Table B holds the same points as the rows below and some others, measured another way and shuffled. Each row below is followed by which row of B it is.
B:
0: -272 -184 73 62 340 -138 -54 -86 -210 198 -39 -80 -85 12 191 286 316 -57 -169 86 -107 56 -54
1: -1 106 -114 -316 -230 2 -119 66 143 219 95 -29 24 -3 -198 -232 174 -245 -114 -60 83 106 26
2: 266 122 580 -88 72 420 -99 -268 59 11 130 114 146 -51 67 -172 -173 30 -38 -31 39 -319 -215
3: 20 -250 242 96 -297 138 -48 -150 -43 -210 -44 71 98 89 -99 111 104 71 296 29 -142 2 -10
4: -87 166 164 -11 -153 114 -66 -257 5 -209 -71 -188 319 80 57 75 190 28 226 89 -81 17 -126
5: 126 265 -108 55 -177 -76 -87 -160 75 -237 -65 -226 193 8 55 -155 -263 10 36 17 -69 -202 -18
6: 369 282 -182 -169 -591 28 -110 -18 283 -204 47 -48 172 -4 -261 -500 -389 -109 83 -100 27 -191 86
7: -262 -342 80 316 -40 -61 -45 -163 -157 -208 -163 -177 -10 65 47 322 212 126 215 72 -116 68 32
8: 341 278 -66 -158 -434 -62 -17 -68 225 -181 83 25 241 -30 -176 -468 -287 -107 64 -28 -48 -228 68
9: 337 -106 432 -204 -116 336 -124 -19 101 231 238 324 -61 -62 -157 -262 -180 -89 -121 -122 39 -202 -94
10: 237 34 298 -339 -57 -4 107 -91 53 138 182 362 143 -45 -103 -333 171 -219 -74 53 -102 -172 27
11: -61 5 94 86 222 250 -223 -354 -381 -245 -362 -181 22 283 433 592 52 107 56 141 -308 -102 -260
12: -284 -154 326 395 403 -105 -22 -322 -342 -161 -127 -164 178 68 445 586 183 231 104 212 -340 -60 -210
13: 229 -16 11 -168 -494 -60 4 -13 92 -125 69 206 189 66 -221 -206 2 -103 197 21 -201 -23 71
14: -3 -96 63 -88 -416 -184 102 43 242 12 196 82 165 -122 -374 -408 211 -142 151 -23 68 62 201
15: 49 140 -88 -64 121 -214 50 -194 -95 -121 -125 -54 87 30 160 -79 47 -114 -97 118 -158 -217 55
16: -191 -53 -479 82 -175 -650 114 47 -10 -111 -84 -165 68 -16 -76 -95 199 -143 22 106 -172 78 284
17: -69 290 -395 -238 -266 -468 -14 222 333 317 269 -169 132 -193 -282 -538 54 -301 -240 -68 141 113 171
18: 93 250 152 -83 -105 219 -211 -232 -125 -135 -75 -74 307 200 231 292 -51 59 128 96 -306 -27 -312
19: -85 -71 62 110 -84 440 -376 -269 -296 -257 -348 -255 12 345 277 672 -3 167 204 44 -254 70 -313
20: 31 265 243 -231 199 233 -23 -336 -5 -48 -92 -113 124 8 133 -169 196 -140 -102 57 113 -227 -88
21: 414 138 44 -552 -22 249 -113 -38 23 236 28 300 -169 57 -74 -364 -75 -343 -334 -75 20 -265 -3
22: -78 83 6 130 -160 -409 -18 128 186 209 347 -73 271 -186 -90 -167 -97 4 -44 -1 -102 74 -23
23: 181 146 41 -14 -476 -101 -8 20 342 -64 234 -37 241 -156 -316 -516 -221 -52 107 -89 96 -100 96
24: 401 82 -76 -429 -426 -95 37 79 168 83 156 358 58 -3 -305 -523 -62 -308 -65 -40 -99 -143 160
25: 111 -144 301 -129 -451 380 -117 -149 49 -164 -17 115 127 125 -206 -2 146 -9 313 -24 -41 44 -63
26: 246 -66 -108 -4 -300 36 -158 -11 16 -109 -46 32 -75 67 -84 -90 -313 -31 2 -67 -115 -155 39
27: -132 -311 -187 -70 214 -271 28 -6 -199 140 -142 60 -306 27 24 53 300 -217 -231 51 -76 -33 203
28: -155 -229 -340 83 -329 -55 -178 16 -20 -137 -211 -250 -168 113 -157 106 79 -46 96 -57 12 139 142
29: -364 -107 -22 333 337 -236 -72 -258 -391 -178 -262 -287 112 159 453 666 243 155 68 225 -381 53 -154
30: -127 316 -115 -47 140 -128 -37 -336 -226 -270 -279 -263 300 192 367 284 227 -31 63 228 -304 -63 -136
31: -88 107 -375 -86 138 -251 -38 -140 -150 -95 -275 -227 -89 94 164 25 126 -179 -181 89 -88 -110 112
32: 63 -222 530 -149 106 589 -219 -240 -216 83 -69 184 -78 182 128 346 192 12 35 7 -102 -40 -276
33: 21 283 243 114 101 42 30 -389 16 -313 -86 -239 316 -33 198 -109 -38 72 95 106 -16 -295 -84
34: 119 111 -211 75 -414 -228 -78 35 177 -133 72 -134 161 -43 -156 -239 -274 -16 77 -38 -79 -62 81
35: -38 6 -308 -182 -292 -588 67 345 329 428 392 55 23 -258 -407 -578 72 -308 -249 -93 99 132 275
36: -84 -330 -13 -19 -112 241 -150 -88 -36 -42 -194 -106 -319 62 -159 -2 167 -95 -2 -96 196 -11 132
37: -207 107 -56 -97 113 -46 -43 -164 -9 21 -104 -253 43 -1 55 -39 305 -141 -91 49 97 6 21
38: -181 -25 365 -49 366 403 -75 -436 -186 -122 -268 -202 -41 85 230 185 384 -29 -18 78 138 -155 -119
39: 20 197 147 53 14 140 -87 -274 53 -188 -76 -255 148 -20 92 -113 -80 25 20 12 83 -210 -72
40: -94 -221 9 89 -367 -126 -38 114 231 90 186 -63 -1 -146 -357 -271 54 -47 79 -110 157 106 159
41: -237 -157 28 336 361 -74 -78 -343 -400 -296 -363 -261 -15 172 446 583 125 158 56 188 -299 -117 -106
42: 118 76 46 -87 -387 -245 73 81 310 82 308 80 228 -187 -327 -523 -41 -131 35 -51 53 -38 142
43: -55 94 -284 123 -513 -510 35 164 330 -24 239 -187 262 -184 -328 -412 -115 -56 108 -42 12 97 202
44: 488 166 273 -442 -160 271 -18 -60 241 167 208 313 -31 -112 -238 -683 -198 -272 -225 -132 183 -366 50
45: -191 318 -278 -16 -425 -419 13 19 234 -82 118 -314 452 -56 -157 -209 164 -87 177 67 -63 209 59
46: -200 -105 -419 -24 -328 -664 102 226 153 137 149 -55 75 -113 -293 -264 252 -215 -19 24 -71 218 305
47: 261 -227 133 -230 -384 109 -122 108 0 162 157 388 -31 91 -215 -34 -29 -117 39 -56 -228 39 -29
48: 47 10 -46 -210 -91 -286 51 41 6 168 133 174 108 -17 -67 -151 177 -202 -95 67 -189 11 63
49: 164 -152 500 -132 141 373 -96 -242 -209 34 -21 276 5 126 157 215 99 -6 4 60 -204 -169 -210
50: 79 -25 -260 -81 -607 -332 29 218 393 64 244 -21 63 -185 -514 -625 -76 -190 33 -134 164 50 305
51: -242 -26 -500 80 85 -504 70 -118 -159 -211 -314 -300 -70 62 114 46 249 -145 -69 136 -121 -35 255
52: -4 78 377 -10 -143 264 -101 -237 12 -112 36 -55 290 57 37 89 117 69 210 49 -79 -11 -201
53: -112 -44 243 -157 243 305 -241 -197 -311 162 -117 17 10 228 306 539 282 -27 -71 94 -253 90 -328
54: -14 318 6 -78 100 -195 -47 -54 111 176 168 -158 211 -119 83 -205 -49 -103 -212 26 -3 -94 -80
55: -383 111 -309 41 281 -493 -19 -45 -148 143 -71 -312 90 8 238 216 333 -119 -194 150 -166 136 3
56: -135 69 185 124 138 -252 11 -62 26 148 204 -82 237 -129 101 -5 63 18 -74 72 -108 -22 -91
57: 302 -331 -179 -162 -435 -203 1 213 93 104 115 356 -234 -24 -378 -364 -148 -216 -72 -106 -96 -85 284
58: -195 115 -583 59 -273 -583 1 72 81 -102 -76 -330 108 -12 -97 -131 82 -137 3 53 -91 118 224
59: 405 -101 280 -15 -250 260 -108 -170 -70 -221 -32 257 48 119 4 -7 -318 54 133 -3 -251 -287 -90
60: -125 -40 84 219 92 -170 -102 -103 -169 -14 8 -106 165 52 236 352 -13 116 31 107 -311 14 -166
61: -114 199 324 43 485 200 -135 -341 -161 42 -81 -235 103 10 399 219 64 46 -179 83 -15 -199 -275
62: 235 123 401 -10 -228 299 -135 -141 186 -33 189 20 205 -73 -95 -236 -267 60 80 -81 54 -191 -154
63: 80 -313 306 114 -261 214 -77 -140 -49 -178 -25 120 17 72 -100 105 16 88 251 -3 -118 -56 -22
64: -200 232 -385 238 -200 -711 54 48 122 -94 105 -337 365 -113 10 -108 -51 6 53 108 -203 79 101
65: -48 298 -70 -243 189 -72 7 -173 77 82 -46 -205 38 -75 49 -330 185 -245 -252 25 186 -167 60
66: 79 122 94 -211 -418 15 -23 40 329 112 251 9 189 -132 -355 -490 65 -165 47 -94 181 33 71
67: 211 -26 -81 -496 -448 38 -107 178 117 289 179 322 -1 77 -319 -248 153 -316 -63 -68 -101 141 40
68: 251 19 14 -240 -493 12 4 74 342 49 203 126 32 -135 -449 -650 -84 -213 2 -140 200 -108 206
69: -315 106 -204 126 387 -491 10 -110 -210 73 -87 -264 111 3 342 265 219 -53 -196 183 -242 16 -34
70: 212 104 -221 -326 -406 -242 37 209 403 247 275 87 -49 -223 -481 -821 -83 -350 -219 -163 267 -88 303
71: 208 36 394 0 -59 463 -173 -400 -247 -355 -225 56 199 271 275 386 -73 147 256 116 -334 -205 -298

-306 -158 -162 222 -221 228 215 465 -92 -108 -177 15 61 152 9 1 122 120 -217 5 -41 -29 -53 -389 -185 : 2
-42 -47 -370 39 45 287 -71 90 -209 -240 68 376 120 -14 82 -248 12 -147 -269 -94 62 104 264 40 -228 : 27
-1 -92 -369 126 -71 246 68 137 -191 -56 -163 249 162 69 -16 -79 76 -50 -150 -145 -36 -128 134 -298 -120 : 40
28 153 258 -90 327 -96 -243 -25 148 -84 -20 -185 50 -180 54 212 5 -253 57 21 49 112 -288 686 178 : 53
-123 -52 -218 116 -136 136 101 139 -134 93 -100 126 -144 49 47 2 93 36 -164 98 -3 -36 59 -266 -103 : 71
6 161 227 153 563 -156 -309 -125 116 -182 -47 -177 37 -37 -114 177 25 -219 321 -34 216 -43 -199 303 91 : 14
23 -22 -309 36 61 209 -58 27 -190 -94 -30 354 50 -74 87 -142 14 -142 -225 -17 74 -18 237 -17 -132 : 18
47 21 -284 131 167 -94 13 -16 -116 251 -114 35 -152 253 -245 -76 151 -151 289 -141 19 -117 -26 -234 39 : 52
71 -28 -352 87 -73 -18 116 -51 -141 320 -65 89 -207 209 -127 -52 133 -54 58 -13 -77 -113 29 -281 31 : 5
100 -33 -145 118 159 190 -107 -65 -62 -293 -6 205 251 -108 77 6 -39 -118 -233 -7 70 -114 127 55 -67 : 45
174 55 -230 7 175 -110 -62 -210 -64 205 83 72 -176 120 -120 -72 69 -205 110 -10 3 -28 19 120 97 : 11
-25 -125 -70 118 -315 168 188 129 34 -18 -121 -143 145 46 74 246 66 135 -280 74 -224 -115 -202 -152 43 : 25
89 24 9 -62 -137 238 -83 -16 32 -135 -181 -73 318 -229 197 324 12 -34 -240 -75 -198 -18 -219 280 96 : 36
43 -127 -84 65 -225 232 109 45 6 -172 13 72 181 -123 208 143 -33 58 -517 195 -119 -92 5 40 -9 : 58
24 -50 -101 -75 -191 26 163 187 -19 267 -162 -21 -46 -17 55 114 85 -73 -207 80 -165 -63 -154 109 150 : 67
-45 -76 25 124 -164 -45 159 43 98 97 54 -223 -140 126 7 178 70 90 -167 237 -123 -34 -217 -25 83 : 16
1 96 -163 63 252 73 -266 -198 -49 -240 216 33 -11 89 -39 -96 46 -155 110 -126 64 231 8 270 -120 : 15
-208 -34 189 150 7 -42 75 220 124 -65 10 -235 -111 49 33 174 58 42 -132 247 22 37 -240 95 17 : 60
-14 -17 40 26 -181 159 -21 -59 88 -173 95 -156 86 -76 178 238 8 72 -299 132 -161 108 -197 246 16 : 51
-11 -142 23 202 -47 -24 223 235 93 23 -160 -175 130 134 -93 175 65 18 -132 98 -80 -263 -218 -168 127 : 38
-350 -147 -149 212 -193 229 189 479 -95 -150 -105 36 12 146 33 -54 110 109 -244 45 1 50 -23 -313 -230 : 56
-81 -104 -237 35 -400 242 150 87 -64 -10 43 -14 -5 80 126 68 84 128 -332 57 -232 114 -75 -82 -87 : 30
-87 27 -113 6 -150 241 -58 47 -88 -48 -130 60 27 -137 182 159 61 22 -198 12 -75 70 -50 22 -74 : 34
-105 -117 -294 52 -240 179 206 318 -147 130 -195 124 23 100 4 -42 121 -11 -205 -46 -119 -55 -6 -232 -56 : 32
69 99 61 -29 80 95 -232 -229 85 -221 133 -133 98 -124 128 203 -2 -78 -92 8 -76 172 -183 472 39 : 26
-130 -48 -213 78 -251 203 107 181 -129 113 -220 53 -42 24 71 110 121 74 -141 -5 -107 -32 -52 -279 -75 : 43
-144 -103 -357 250 -100 105 160 174 -171 90 -102 91 -116 289 -141 -102 155 60 30 -52 -9 -88 62 -548 -155 : 33
-106 -58 60 195 -38 -202 239 244 84 344 -226 -314 -203 251 -195 211 164 36 158 121 -67 -208 -339 -275 180 : 62
-173 -112 -282 129 -106 124 181 362 -153 91 -159 123 -42 185 -78 -123 134 -32 -90 -51 -17 -44 24 -299 -109 : 9
-61 134 9 -91 172 125 -255 13 -37 -147 -35 37 52 -172 123 73 35 -190 -22 -89 38 214 -91 461 -28 : 55
27 196 175 38 420 -50 -327 -150 58 -102 -134 -107 44 -169 5 241 26 -207 231 -60 136 -8 -190 345 96 : 4
-243 -166 -210 121 -285 307 173 356 -99 -216 23 117 77 66 137 -81 56 95 -441 83 -71 111 50 -140 -225 : 48
24 134 54 53 525 -221 -213 -36 40 27 16 -64 -112 73 -183 -36 61 -320 319 -57 192 25 -119 354 103 : 0
46 -52 0 169 234 54 -21 106 21 -194 -133 57 241 -41 -31 75 -6 -138 -109 10 96 -227 -21 10 38 : 66
